Below are the code and all the weights of a small trained network. Each question names an input and a class and asks about switching units off, where a switched-off unit gives its printed mean instead of its output.

import numpy as np


def w(rows, s, z=0):
    codes = np.array(rows[::2]) - 128.0
    scale = np.full(codes.shape[1], s)
    scale[-1] = z or s
    return codes * scale


def f(y):
    return y / 2 * (1 + np.tanh(0.7978845608 * (y + 0.044715 * y**3)))


def log_softmax(a):
    a = a - a.max(-1, keepdims=True)
    return a - np.log(np.exp(a).sum(-1, keepdims=True))


def net(x, mask):
    res = np.array(x, float).reshape(1, 5) / 4 @ E
    y = f(res @ A[0][:, :-1].T + A[0][:, -1])
    res = res + np.where(mask, y, B[0][:, -1]) @ B[0][:, :-1]
    return log_softmax(res[-1] @ U[:, :-1].T + U[:, -1])


A, B = {}, {}
E = w([
[143,255,133,115,210],'x0',
[140,92,249,99,171],'x1',
[156,63,75,103,235],'x2',
[128,130,127,131,128],'x3',
[248,138,129,103,91],'x4',
],0.0059)
A[0] = w([
[153,85,81,132,201,47],'N0',
[138,185,126,132,164,147],'N1',
[197,130,129,127,110,14],'N2',
[139,189,125,125,168,123],'N3',
[130,111,199,113,148,76],'N4',
[138,179,128,133,161,119],'N5',
[109,157,14,125,92,70],'N6',
[131,155,125,125,144,95],'N7',
[128,113,130,134,121,127],'N8',
[123,36,108,129,76,130],'N9',
[129,94,127,136,110,119],'N10',
[111,163,165,142,76,46],'N11',
[133,111,196,121,152,79],'N12',
[134,174,129,132,158,116],'N13',
[123,143,54,129,106,72],'N14',
[126,86,125,128,104,132],'N15',
[118,150,150,136,100,58],'N16',
[133,104,211,124,152,67],'N17',
[107,180,162,142,60,38],'N18',
[215,126,127,124,108,21],'N19',
[131,80,123,131,100,103],'N20',
[155,84,93,134,189,66],'N21',
[217,124,124,113,112,9],'N22',
[4,115,128,137,165,5],'N23',
[130,86,126,140,107,111],'N24',
[121,98,127,132,114,92],'N25',
],0.015,0.0016)
B[0] = w([
[49,59,106,66,59,222],'N0',
[116,179,200,111,148,218],'N1',
[127,166,70,164,129,172],'N2',
[124,184,213,110,137,225],'N3',
[174,65,138,155,159,191],'N4',
[120,173,183,109,148,201],'N5',
[200,22,141,175,192,253],'N6',
[124,145,153,124,132,149],'N7',
[125,140,131,119,142,131],'N8',
[121,211,240,101,149,244],'N9',
[127,152,156,113,141,149],'N10',
[76,88,103,70,99,199],'N11',
[172,70,133,155,158,187],'N12',
[126,163,183,119,135,189],'N13',
[174,66,143,148,164,193],'N14',
[122,160,164,111,147,163],'N15',
[102,105,126,109,108,152],'N16',
[175,54,131,162,179,206],'N17',
[61,66,89,63,72,227],'N18',
[131,185,53,178,118,197],'N19',
[123,168,173,114,152,168],'N20',
[74,72,102,72,69,201],'N21',
[135,187,49,171,102,199],'N22',
[162,237,1,195,91,255],'N23',
[122,157,170,117,137,158],'N24',
[117,150,148,124,131,140],'N25',
],0.03,0.0051)
U = w([
[123,224,232,93,183,254],'0',
[225,15,120,186,215,137],'1',
[34,64,72,39,54,58],'2',
[156,237,3,223,106,26],'3',
],0.0056,0.00091)

Each question gives the input, the list of numbers given to net, and the class t.
The units are the neurons (one row each of A and B). Each row of codes is followed by its name. A weight is (code - 128) times the scale printed after its matrix; where a second scale follows, it is the last column's (A, B and U).
mask holds one flag per neuron, in row order. A switched-off neuron (its flag False) gives its mean, the last column of its row in B, instead of its output. The means were averaged over made-up inputs and are rounded, as every weight is.
A unit's drop is (log p(t) with every unit on - log p(t) with that unit switched off) / (log p(t) with every unit on - log p(t) with every unit switched off).
The circuit of an input: a set's keep is (log p(t) with only the set's units on - log p(t) with every unit switched off) / (log p(t) with every unit on - log p(t) with every unit switched off). Starting from the 12 units with the biggest drops (on a tie, the unit counted first), units are removed one at a time, each time the one whose removal leaves the highest keep (on an exact tie, the one counted first), for as long as the keep stays at least 0.8.
circuit, biggest first: the units of the circuit, biggest drop first
k most important neurons: the k neurons with the biggest drops, biggest first
drop when u is switched off: that unit's drop, to one decimal
input [-5,-3,4,3,1], class 0: 2 most important neurons : N9; N18
input [1,5,-1,7,7], class 3: circuit, biggest first : N22
input [-5,6,7,3,-5], class 2: 3 most important neurons : N0; N21; N6
input [7,8,-6,7,-2], class 1: 4 most important neurons : N17; N4; N12; N9
input [-3,-3,5,-7,6], class 3: 3 most important neurons : N22; N19; N18
input [-4,-6,-7,-8,5], class 2: 3 most important neurons : N18; N11; N17
input [-5,-3,2,7,-6], class 3: 2 most important neurons : N23; N3
input [-6,1,6,7,7], class 3: 2 most important neurons : N22; N19
input [-1,-4,7,-4,-8], class 3: 3 most important neurons : N23; N18; N11
input [-6,-7,2,7,0], class 1: 2 most important neurons : N6; N14
input [0,-5,-5,-6,-4], class 1: 4 most important neurons : N6; N0; N21; N14
input [-5,8,1,-6,-7], class 1: 2 most important neurons : N17; N4
input [5,6,8,1,-6], class 2: drop when N7 is switched off : 0.0
input [-8,0,-6,7,-8], class 0: drop when N9 is switched off : 6.5
input [2,-6,-7,2,-4], class 2: circuit, biggest first : N18
input [-4,-5,4,1,1], class 1: drop when N18 is switched off : 0.2
